Below is a small trained network, with its code and all its weights. Each question gives an input and a target symbol and asks what happens when units are switched off, that is, made to give their printed mean instead of their output.

import numpy as np


def w(rows, s, z=0):
    codes = np.array(rows[::2]) - 128.0
    scale = np.full(codes.shape[1], s)
    scale[-1] = z or s
    return codes * scale


def norm(h):
    return h / np.sqrt((h * h).mean(-1, keepdims=True) + 1e-5)


def f(y):
    return y / 2 * (1 + np.tanh(0.7978845608 * (y + 0.044715 * y**3)))


def softmax(a):
    e = np.exp(a - a.max(-1, keepdims=True))
    return e / e.sum(-1, keepdims=True)


def log_softmax(a):
    a = a - a.max(-1, keepdims=True)
    return a - np.log(np.exp(a).sum(-1, keepdims=True))


def net(x, mask):
    ids = ['ΛΣγδημ'.index(c) for c in x.split()]
    T = len(ids)
    res = E[ids] + P[:T]
    r = norm(res)
    for j in range(2):
        rows = slice(2 * j, 2 * j + 2)
        q, k, v = (r @ M[0][rows].T for M in (Q, K, V))
        z = softmax(np.where(np.tri(T) > 0, q @ k.T / 2**0.5, -1e9)) @ v
        o = O[0][rows]
        res = res + np.where(mask[j], z, o[:, -1]) @ o[:, :-1]
    y = f(norm(res) @ A[0][:, :-1].T + A[0][:, -1])
    res = res + np.where(mask[2:6], y, B[0][:, -1]) @ B[0][:, :-1]
    return log_softmax(norm(res)[-1] @ U[:, :-1].T + U[:, -1])


Q, K, V, O, A, B = {}, {}, {}, {}, {}, {}
E = w([
[88,70,213,166,203,154,122,40,138],'Λ',
[175,144,73,53,80,144,85,172,220],'Σ',
[55,222,178,119,139,192,166,193,166],'γ',
[139,174,235,198,167,66,145,165,178],'δ',
[86,95,129,189,76,43,162,52,169],'η',
[129,97,150,132,154,114,252,247,142],'μ',
],0.015)
P = w([
[224,179,87,114,17,230,129,25,127],'0',
[98,120,136,215,211,82,51,225,187],'1',
[73,119,223,81,79,63,4,116,197],'2',
[128,42,60,114,198,170,108,247,140],'3',
[138,96,177,133,199,169,63,239,176],'4',
[101,51,63,130,190,150,81,168,152],'5',
[132,101,112,133,81,80,117,254,175],'6',
[125,142,114,109,121,81,62,229,161],'7',
[162,48,182,197,125,149,93,229,183],'8',
[106,151,78,134,99,78,85,157,168],'9',
],0.0063)
Q[0] = w([
[105,217,174,133,107,119,132,123,113],'h1',
[93,83,225,160,137,59,109,82,198],'h1',
[255,104,36,38,123,177,172,137,106],'h2',
[129,64,158,173,124,27,106,92,126],'h2',
],0.0089)
K[0] = w([
[48,170,130,98,78,161,173,108,90],'h1',
[251,189,152,162,23,240,192,63,113],'h1',
[113,39,67,158,207,3,7,211,132],'h2',
[223,160,82,155,79,130,200,24,83],'h2',
],0.0054)
V[0] = w([
[160,196,159,177,137,31,198,172,130],'h1',
[252,124,156,136,221,148,152,145,174],'h1',
[196,57,95,173,34,2,117,92,157],'h2',
[71,96,198,128,183,95,108,73,152],'h2',
],0.0079)
O[0] = w([
[189,212,157,154,82,211,149,102,115,170],'h1',
[168,117,107,73,88,45,91,58,30,251],'h1',
[255,88,77,145,192,143,51,212,47,2],'h2',
[113,108,135,188,142,92,39,136,47,36],'h2',
],0.0086,0.0028)
A[0] = w([
[80,117,211,142,62,146,203,133,80,170],'n1',
[151,130,195,199,118,100,114,155,2,186],'n2',
[134,153,134,68,60,176,123,91,234,252],'n3',
[196,76,182,129,63,67,189,103,85,201],'n4',
],0.0081,0.0021)
B[0] = w([
[35,172,154,211,114,125,144,166,95,195],'n1',
[114,109,129,37,43,139,97,104,121,163],'n2',
[178,98,37,195,131,179,113,163,121,255],'n3',
[173,136,160,91,248,133,152,111,79,171],'n4',
],0.011,0.009)
U = w([
[85,78,165,106,103,5,68,108,81,110],'Λ',
[162,100,168,65,255,43,158,125,192,60],'Σ',
[71,147,157,158,85,112,142,123,166,154],'γ',
[189,197,195,50,90,93,109,53,72,129],'δ',
[186,70,120,130,102,147,48,195,118,191],'η',
[221,180,161,171,214,134,170,75,91,6],'μ',
],0.0069,0.0025)

Each question gives the input, a string of symbols that net reads in full, and the target symbol t.
The units are the heads (2 rows each of Q, K, V and O) and the neurons (one row each of A and B). Each row of codes is followed by its name. A weight is (code - 128) times the scale printed after its matrix; where a second scale follows, it is the last column's (O, A, B and U).
mask holds one flag per unit, heads first, then neurons. A switched-off unit (its flag False) gives its mean, the last column of its rows in O or B, instead of its output. The means were averaged over made-up inputs and are rounded, as every weight is.
A unit's drop is (log p(t) with every unit on - log p(t) with that unit switched off) / (log p(t) with every unit on - log p(t) with every unit switched off).
The circuit of an input: a set's keep is (log p(t) with only the set's units on - log p(t) with every unit switched off) / (log p(t) with every unit on - log p(t) with every unit switched off). Starting from all 6 units, units are removed one at a time, each time the one whose removal leaves the highest keep (on an exact tie, the one counted first), for as long as the keep stays at least 0.8.
circuit, biggest first: the units of the circuit, biggest drop first
most important unit: the unit with the biggest drop
top k neurons: the k neurons with the biggest drops, biggest first
heads that matter: for each layer, one digit per head in row order, 1 if its drop is at least 0.15 and else 0, layers parted by /
drop when u is switched off: that unit's drop, to one decimal
input δ δ Λ Λ μ, target Λ: circuit, biggest first	[h2 n3]
input δ δ δ Λ, target δ: heads that matter	10
input δ δ μ, target δ: circuit, biggest first	[h1]
input Λ γ μ, target Λ: circuit, biggest first	[h2 h1]
input η η Λ δ, target η: heads that matter	01
input μ Λ δ, target μ: circuit, biggest first	[h2 h1 n4 n3]
input μ μ μ, target μ: circuit, biggest first	[h1 n4]
input μ γ η η γ γ Λ η, target μ: circuit, biggest first	[n4 h1]
input Σ δ γ η Λ γ γ η Σ η, target Σ: circuit, biggest first	[h2 h1 n4]
input μ Σ γ Λ δ μ η δ, target μ: circuit, biggest first	[h1 n4]
input Σ δ μ μ, target δ: top 2 neurons	[n2 n3]
input Λ Σ Σ δ δ Σ δ δ η, target Λ: circuit, biggest first	[h2 h1]
input Λ Σ γ η, target Λ: circuit, biggest first	[h2 n3]
input Σ δ μ, target Σ: most important unit	h2
input Σ Λ Λ μ Σ γ μ η η, target Σ: circuit, biggest first	[h1 h2 n4]
input Λ Σ μ μ Σ Λ δ δ δ, target Λ: circuit, biggest first	[h2 h1]
input Λ γ Σ δ, target Λ: circuit, biggest first	[h2 n2]
input δ Σ η η, target δ: top 2 neurons	[n2 n3]
input η η μ, target η: top 2 neurons	[n2 n4]
input Σ δ η Σ Λ γ δ, target Σ: top 2 neurons	[n3 n1]
input μ Σ Σ μ γ Σ Λ, target μ: most important unit	h1
input μ γ Λ, target μ: drop when h2 is switched off	0.6
input η μ Σ γ δ Λ Σ δ, target η: drop when n2 is switched off	0.1
input μ Σ Λ δ δ γ δ Σ η, target μ: drop when n4 is switched off	0.4
input Λ Λ γ γ μ, target γ: drop when n1 is switched off	0.3
input δ η μ Σ δ, target δ: top 2 neurons	[n2 n3]
